Below is a small trained network, with its code and all its weights. Each question gives an input and a target symbol and asks what happens when units are switched off, that is, made to give their printed mean instead of their output.

import numpy as np


def w(rows, s, z=0):
    codes = np.array(rows[::2]) - 128.0
    scale = np.full(codes.shape[1], s)
    scale[-1] = z or s
    return codes * scale


def norm(h):
    return h / np.sqrt((h * h).mean(-1, keepdims=True) + 1e-5)


def f(y):
    return y / 2 * (1 + np.tanh(0.7978845608 * (y + 0.044715 * y**3)))


def softmax(a):
    e = np.exp(a - a.max(-1, keepdims=True))
    return e / e.sum(-1, keepdims=True)


def log_softmax(a):
    a = a - a.max(-1, keepdims=True)
    return a - np.log(np.exp(a).sum(-1, keepdims=True))


def net(x, mask):
    ids = ['αβγδεζηθμπσφψ'.index(c) for c in x.split()]
    T = len(ids)
    res = E[ids] + P[:T]
    u = 0
    for l in range(2):
        r = norm(res)
        for j in range(2):
            rows = slice(2 * j, 2 * j + 2)
            q, k, v = (r @ M[l][rows].T for M in (Q, K, V))
            z = softmax(np.where(np.tri(T) > 0, q @ k.T / 2**0.5, -1e9)) @ v
            o = O[l][rows]
            res = res + np.where(mask[u + j], z, o[:, -1]) @ o[:, :-1]
        u += 2
        y = f(norm(res) @ A[l][:, :-1].T + A[l][:, -1])
        res = res + np.where(mask[u : u + 12], y, B[l][:, -1]) @ B[l][:, :-1]
        u += 12
    return log_softmax(norm(res)[-1] @ U[:, :-1].T + U[:, -1])


Q, K, V, O, A, B = {}, {}, {}, {}, {}, {}
E = w([
[173,159,102,108,178,168,142,121,170,167],'α',
[119,80,82,44,115,142,67,110,151,115],'β',
[62,137,153,116,106,126,157,87,148,86],'γ',
[165,131,65,102,87,160,191,209,94,129],'δ',
[200,172,30,117,157,109,120,47,128,110],'ε',
[190,99,143,177,148,82,162,105,124,140],'ζ',
[149,75,157,79,120,176,144,83,112,125],'η',
[114,147,136,141,74,130,80,190,156,126],'θ',
[109,125,112,200,113,143,132,75,145,94],'μ',
[84,80,137,124,136,92,150,159,138,158],'π',
[115,106,76,173,126,135,134,132,203,145],'σ',
[229,252,171,155,162,72,109,225,162,72],'φ',
[57,146,88,83,147,119,140,135,60,110],'ψ',
],0.026)
P = w([
[148,135,126,192,103,146,25,23,89,234],'0',
[120,172,131,62,64,67,184,154,53,145],'1',
[154,118,120,163,139,173,41,50,127,171],'2',
[137,152,124,42,66,72,196,173,73,98],'3',
[131,128,108,146,171,207,55,75,149,109],'4',
[125,127,123,13,76,83,214,181,116,67],'5',
[99,119,94,150,205,238,60,101,163,71],'6',
[131,102,121,2,97,111,216,191,129,14],'7',
[104,115,67,156,230,250,76,123,170,20],'8',
],0.0099)
Q[0] = w([
[68,154,32,254,64,106,12,69,169,123],'L0H1',
[52,91,226,151,60,114,172,67,74,23],'L0H1',
[103,118,100,129,161,193,88,58,148,161],'L0H2',
[196,104,126,131,118,214,85,30,161,138],'L0H2',
],0.0093)
K[0] = w([
[79,141,21,254,56,91,109,141,119,98],'L0H1',
[79,94,242,139,19,172,155,61,62,19],'L0H1',
[137,165,107,114,140,223,73,96,141,65],'L0H2',
[102,60,141,197,230,136,95,133,95,170],'L0H2',
],0.0096)
V[0] = w([
[112,99,71,148,203,195,178,203,167,2],'L0H1',
[228,128,89,153,112,154,115,95,107,73],'L0H1',
[93,105,126,171,165,133,54,114,114,151],'L0H2',
[132,94,76,159,95,94,142,133,146,44],'L0H2',
],0.0054)
O[0] = w([
[141,136,152,181,65,50,90,41,81,254,86],'L0H1',
[83,75,103,206,153,43,128,120,205,121,246],'L0H1',
[149,39,82,137,114,14,78,90,219,153,108],'L0H2',
[158,149,59,166,67,220,169,125,96,136,121],'L0H2',
],0.0059,0.0013)
A[0] = w([
[141,132,133,169,102,198,91,170,129,166,96],'L0N1',
[154,224,103,59,143,129,120,144,148,72,91],'L0N2',
[152,142,159,163,175,155,128,107,187,39,45],'L0N3',
[126,84,66,169,97,214,160,98,177,133,113],'L0N4',
[122,190,166,176,94,148,31,106,145,202,37],'L0N5',
[83,124,84,122,182,190,51,91,134,103,62],'L0N6',
[114,147,154,162,126,129,39,151,159,94,132],'L0N7',
[200,124,162,198,172,146,88,50,114,173,6],'L0N8',
[91,142,144,160,87,1,108,44,143,109,3],'L0N9',
[166,105,170,107,182,93,149,140,130,213,59],'L0N10',
[81,107,129,77,112,111,172,143,180,155,129],'L0N11',
[138,159,115,185,71,81,198,109,128,53,86],'L0N12',
],0.011,0.0038)
B[0] = w([
[99,181,92,121,59,104,98,196,146,12,151],'L0N1',
[184,123,107,192,51,118,119,22,96,117,217],'L0N2',
[139,99,207,138,227,234,81,204,115,106,181],'L0N3',
[103,204,190,158,141,84,54,130,160,111,255],'L0N4',
[125,150,37,110,135,82,167,255,230,61,154],'L0N5',
[201,118,88,105,144,206,141,134,167,181,235],'L0N6',
[160,83,124,101,178,129,146,161,119,21,169],'L0N7',
[76,131,140,221,77,116,246,132,116,199,188],'L0N8',
[107,205,207,7,93,108,52,132,62,169,176],'L0N9',
[151,131,92,141,204,139,89,94,152,146,165],'L0N10',
[119,162,174,205,150,145,110,100,114,130,221],'L0N11',
[136,143,136,53,186,226,137,139,175,111,205],'L0N12',
],0.0093,0.0064)
Q[1] = w([
[114,189,76,120,181,77,242,102,126,68],'L1H1',
[79,149,148,108,129,189,167,147,99,187],'L1H1',
[241,81,162,111,233,254,144,144,91,20],'L1H2',
[145,245,15,58,137,67,232,172,89,30],'L1H2',
],0.0065)
K[1] = w([
[63,93,168,176,76,202,108,132,170,153],'L1H1',
[126,180,93,148,176,78,198,110,147,113],'L1H1',
[103,47,189,93,184,179,203,183,116,29],'L1H2',
[181,238,79,90,142,117,101,138,2,166],'L1H2',
],0.0089)
V[1] = w([
[254,191,176,117,160,9,56,102,106,177],'L1H1',
[40,157,43,126,118,95,173,15,118,145],'L1H1',
[78,104,166,107,55,11,155,56,132,171],'L1H2',
[184,29,127,89,115,98,66,57,173,96],'L1H2',
],0.0039)
O[1] = w([
[253,182,92,125,144,60,184,112,152,106,142],'L1H1',
[67,168,64,97,174,179,135,116,136,111,91],'L1H1',
[69,45,172,148,95,144,129,84,128,68,4],'L1H2',
[136,128,144,93,28,141,178,92,130,132,87],'L1H2',
],0.0078,0.0025)
A[1] = w([
[116,71,156,108,123,113,173,143,47,90,135],'L1N1',
[126,133,148,155,93,171,229,159,133,202,128],'L1N2',
[113,116,106,118,9,111,60,159,127,45,1],'L1N3',
[100,114,51,182,99,68,157,167,168,167,53],'L1N4',
[161,86,88,87,104,120,180,112,55,103,135],'L1N5',
[141,102,120,101,153,179,170,87,87,129,115],'L1N6',
[89,102,138,181,178,95,180,147,90,152,132],'L1N7',
[121,142,130,133,169,143,170,174,160,104,83],'L1N8',
[59,211,92,119,110,88,133,90,54,57,117],'L1N9',
[128,74,152,159,152,137,87,126,186,172,105],'L1N10',
[121,119,110,116,150,128,88,209,132,108,63],'L1N11',
[92,171,207,183,130,115,189,161,113,128,75],'L1N12',
],0.013,0.0088)
B[1] = w([
[159,166,150,167,140,16,163,84,95,115,201],'L1N1',
[117,124,141,57,66,143,145,122,141,94,234],'L1N2',
[91,189,84,164,155,184,202,126,72,218,186],'L1N3',
[99,87,198,43,162,42,212,75,74,108,146],'L1N4',
[61,128,111,96,174,87,73,199,187,124,212],'L1N5',
[80,130,108,184,103,113,156,120,174,136,214],'L1N6',
[165,12,162,114,134,114,79,178,96,191,203],'L1N7',
[180,85,132,158,151,196,121,107,182,162,194],'L1N8',
[181,42,142,167,163,237,81,141,139,99,222],'L1N9',
[120,131,113,156,150,166,104,150,105,25,254],'L1N10',
[117,159,138,75,84,145,146,72,87,108,164],'L1N11',
[167,61,99,105,2,105,112,157,163,221,199],'L1N12',
],0.012,0.0056)
U = w([
[161,87,146,104,232,159,235,153,191,156,78],'α',
[181,61,42,56,103,127,31,78,156,44,13],'β',
[98,175,207,46,169,157,72,119,98,148,159],'γ',
[92,176,151,201,125,175,184,172,19,153,211],'δ',
[176,151,110,191,138,121,110,19,101,157,151],'ε',
[175,43,159,123,84,116,123,170,106,175,224],'ζ',
[97,76,152,164,25,206,158,60,132,25,92],'η',
[119,128,84,88,84,128,144,254,137,45,90],'θ',
[102,176,153,225,57,132,59,194,218,142,29],'μ',
[99,50,121,218,227,120,57,166,63,83,135],'π',
[54,135,171,178,153,47,169,119,108,79,252],'σ',
[254,148,183,169,120,105,140,180,86,37,83],'φ',
[17,101,54,116,155,147,97,145,152,189,114],'ψ',
],0.0065,0.0041)

Each question gives the input, a string of symbols that net reads in full, and the target symbol t.
The units are the heads (2 rows each of Q, K, V and O) and the neurons (one row each of A and B). Each row of codes is followed by its name. A weight is (code - 128) times the scale printed after its matrix; where a second scale follows, it is the last column's (O, A, B and U).
mask holds one flag per unit, layer by layer, with each layer's heads first. A switched-off unit (its flag False) gives its mean, the last column of its rows in O or B, instead of its output. The means were averaged over made-up inputs and are rounded, as every weight is.
A unit's drop is (log p(t) with every unit on - log p(t) with that unit switched off) / (log p(t) with every unit on - log p(t) with every unit switched off).
The circuit of an input: a set's keep is (log p(t) with only the set's units on - log p(t) with every unit switched off) / (log p(t) with every unit on - log p(t) with every unit switched off). Starting from the 12 units with the biggest drops (on a tie, the unit counted first), units are removed one at a time, each time the one whose removal leaves the highest keep (on an exact tie, the one counted first), for as long as the keep stays at least 0.8.
units of the circuit, in order: the units of the circuit, biggest drop first
top k neurons: the k neurons with the biggest drops, biggest first
top k neurons in layer l: the k neurons of layer l with the biggest drops, biggest first
which heads matter: for each layer, one digit per head in row order, 1 if its drop is at least 0.15 and else 0, layers parted by /
drop when u is switched off: that unit's drop, to one decimal
input π π σ μ, target γ: units of the circuit, in order : (L0N9)
input δ θ π, target π: top 2 neurons in layer 0 : (L0N10, L0N8)
input φ δ η ψ φ δ η π η, target π: units of the circuit, in order : (L1H2, L1N2, L0H2)
input π ε ψ, target ψ: units of the circuit, in order : (L0N4, L1N6, L1N10)
input φ ζ σ ε β π, target ζ: units of the circuit, in order : (L1N7, L1N12)
input θ θ η, target η: which heads matter : 00 / 01
input π φ η α π φ δ σ ε, target ε: which heads matter : 10 / 00
input γ π μ μ π μ φ ψ η, target η: top 2 neurons in layer 0 : (L0N8, L0N6)
input ψ φ σ π α, target α: top 4 neurons in layer 0 : (L0N8, L0N5, L0N12, L0N11)
input γ γ δ ζ γ μ, target γ: top 2 neurons : (L0N12, L0N9)
input γ μ θ π η δ α ζ σ, target σ: top 2 neurons in layer 1 : (L1N4, L1N9)
input β α ε α β σ β σ, target μ: top 2 neurons : (L0N4, L1N12)
input η π η π φ σ η, target π: which heads matter : 10 / 01
input η η ε β, target ψ: top 2 neurons : (L1N5, L1N3)
input μ σ φ φ π β η θ, target δ: top neuron : (L1N3)
input α α γ ψ ε ψ, target π: top 2 neurons : (L1N9, L1N5)
input η η π η β η π, target η: top 2 neurons in layer 0 : (L0N6, L0N3)
input φ δ π η α ε θ, target θ: top 2 neurons in layer 0 : (L0N5, L0N1)
input σ θ ε α δ π ε π ψ, target ψ: top 2 neurons : (L0N6, L0N4)
input σ μ ε π ε ε ε σ, target μ: top 2 neurons in layer 0 : (L0N4, L0N6)
input η δ φ β, target ψ: top neuron in layer 1 : (L1N5)
input φ π π α δ, target δ: top 2 neurons : (L1N3, L0N1)
input ε π α π ζ η ε ζ, target α: top 2 neurons in layer 0 : (L0N12, L0N4)
input ε ζ φ γ α, target α: drop when L0N8 is switched off : 0.9
input μ η μ ζ, target α: drop when L0N12 is switched off : 0.5
input π σ α μ ψ η, target σ: drop when L1H1 is switched off : 0.0
input π η π, target η: drop when L0N7 is switched off : 0.1
input α δ γ η ζ η, target σ: top neuron : (L1N1)
